Below is a small trained network, with its code and all its weights. Each question gives an input and a class and asks what happens when units are switched off, that is, made to give their printed mean instead of their output.

import numpy as np


def w(rows, s, z=0):
    codes = np.array(rows[::2]) - 128.0
    scale = np.full(codes.shape[1], s)
    scale[-1] = z or s
    return codes * scale


def f(y):
    return np.maximum(y, 0)


def log_softmax(a):
    a = a - a.max(-1, keepdims=True)
    return a - np.log(np.exp(a).sum(-1, keepdims=True))


def net(x, mask):
    res = np.array(x, float).reshape(1, 3) / 4 @ E
    y = f(res @ A[0][:, :-1].T + A[0][:, -1])
    res = res + np.where(mask, y, B[0][:, -1]) @ B[0][:, :-1]
    return log_softmax(res[-1] @ U[:, :-1].T + U[:, -1])


A, B = {}, {}
E = w([
[173,93,101,6,117,188,125,115,129],'x0',
[147,204,144,100,185,164,165,152,131],'x1',
[68,137,70,127,131,145,167,61,84],'x2',
],0.019)
A[0] = w([
[128,136,194,157,149,98,87,156,150,185],'N0',
[200,94,152,94,121,149,102,147,169,136],'N1',
[38,171,93,187,139,104,172,93,94,138],'N2',
[143,148,181,190,161,39,99,205,179,217],'N3',
[140,238,151,97,250,178,193,182,135,118],'N4',
[79,157,130,162,135,91,168,83,85,142],'N5',
[187,96,169,48,131,137,75,197,169,138],'N6',
[107,98,4,53,154,155,177,56,77,29],'N7',
[97,29,110,152,11,103,56,106,122,255],'N8',
[126,126,181,175,99,89,138,197,123,129],'N9',
[113,117,127,114,116,132,103,132,150,109],'N10',
[89,62,71,185,120,53,102,93,86,122],'N11',
],0.012,0.0088)
B[0] = w([
[109,124,82,128,101,154,146,93,122,193],'N0',
[144,106,148,112,129,117,108,137,95,202],'N1',
[112,137,180,151,144,122,93,186,117,224],'N2',
[110,137,76,120,133,159,176,77,153,241],'N3',
[91,158,151,106,213,195,148,166,120,255],'N4',
[108,130,166,146,138,118,104,190,132,196],'N5',
[154,89,147,96,155,115,94,153,76,233],'N6',
[105,135,87,126,108,164,168,87,178,236],'N7',
[134,2,110,108,122,120,84,105,133,250],'N8',
[110,119,100,114,135,136,141,111,145,185],'N9',
[134,129,131,118,123,128,133,107,110,140],'N10',
[118,80,141,123,184,180,103,138,144,202],'N11',
],0.017,0.022)
U = w([
[107,94,29,147,81,127,155,46,179,222],'0',
[128,100,184,122,177,144,80,177,97,92],'1',
[119,218,58,105,137,165,250,88,128,129],'2',
[104,235,216,179,129,116,136,191,103,2],'3',
[210,91,133,115,70,58,70,119,70,168],'4',
],0.012,0.00092)

Each question gives the input, the list of numbers given to net, and the class t.
The units are the neurons (one row each of A and B). Each row of codes is followed by its name. A weight is (code - 128) times the scale printed after its matrix; where a second scale follows, it is the last column's (A, B and U).
mask holds one flag per neuron, in row order. A switched-off neuron (its flag False) gives its mean, the last column of its row in B, instead of its output. The means were averaged over made-up inputs and are rounded, as every weight is.
A unit's drop is (log p(t) with every unit on - log p(t) with that unit switched off) / (log p(t) with every unit on - log p(t) with every unit switched off).
The circuit of an input: a set's keep is (log p(t) with only the set's units on - log p(t) with every unit switched off) / (log p(t) with every unit on - log p(t) with every unit switched off). Starting from all 12 units, units are removed one at a time, each time the one whose removal leaves the highest keep (on an exact tie, the one counted first), for as long as the keep stays at least 0.8.
circuit, biggest first: the units of the circuit, biggest drop first
unit that matters most: the unit with the biggest drop
top k neurons: the k neurons with the biggest drops, biggest first
drop when u is switched off: that unit's drop, to one decimal
input [-1,-5,8], class 1: unit that matters most -> N2
input [1,1,8], class 2: top 2 neurons -> (N7; N8)
input [2,-4,0], class 4: circuit, biggest first -> (N4; N3)
input [4,-6,0], class 4: circuit, biggest first -> (N3; N4)
input [1,-7,-6], class 4: top 2 neurons -> (N7; N6)
input [-7,-2,0], class 0: top 4 neurons -> (N3; N4; N6; N0)
input [0,7,-2], class 2: top 2 neurons -> (N8; N2)
input [-2,-4,8], class 1: drop when N2 is switched off -> 0.1
input [-5,1,-1], class 2: drop when N3 is switched off -> 0.1
input [8,-6,2], class 0: drop when N7 is switched off -> 4.9
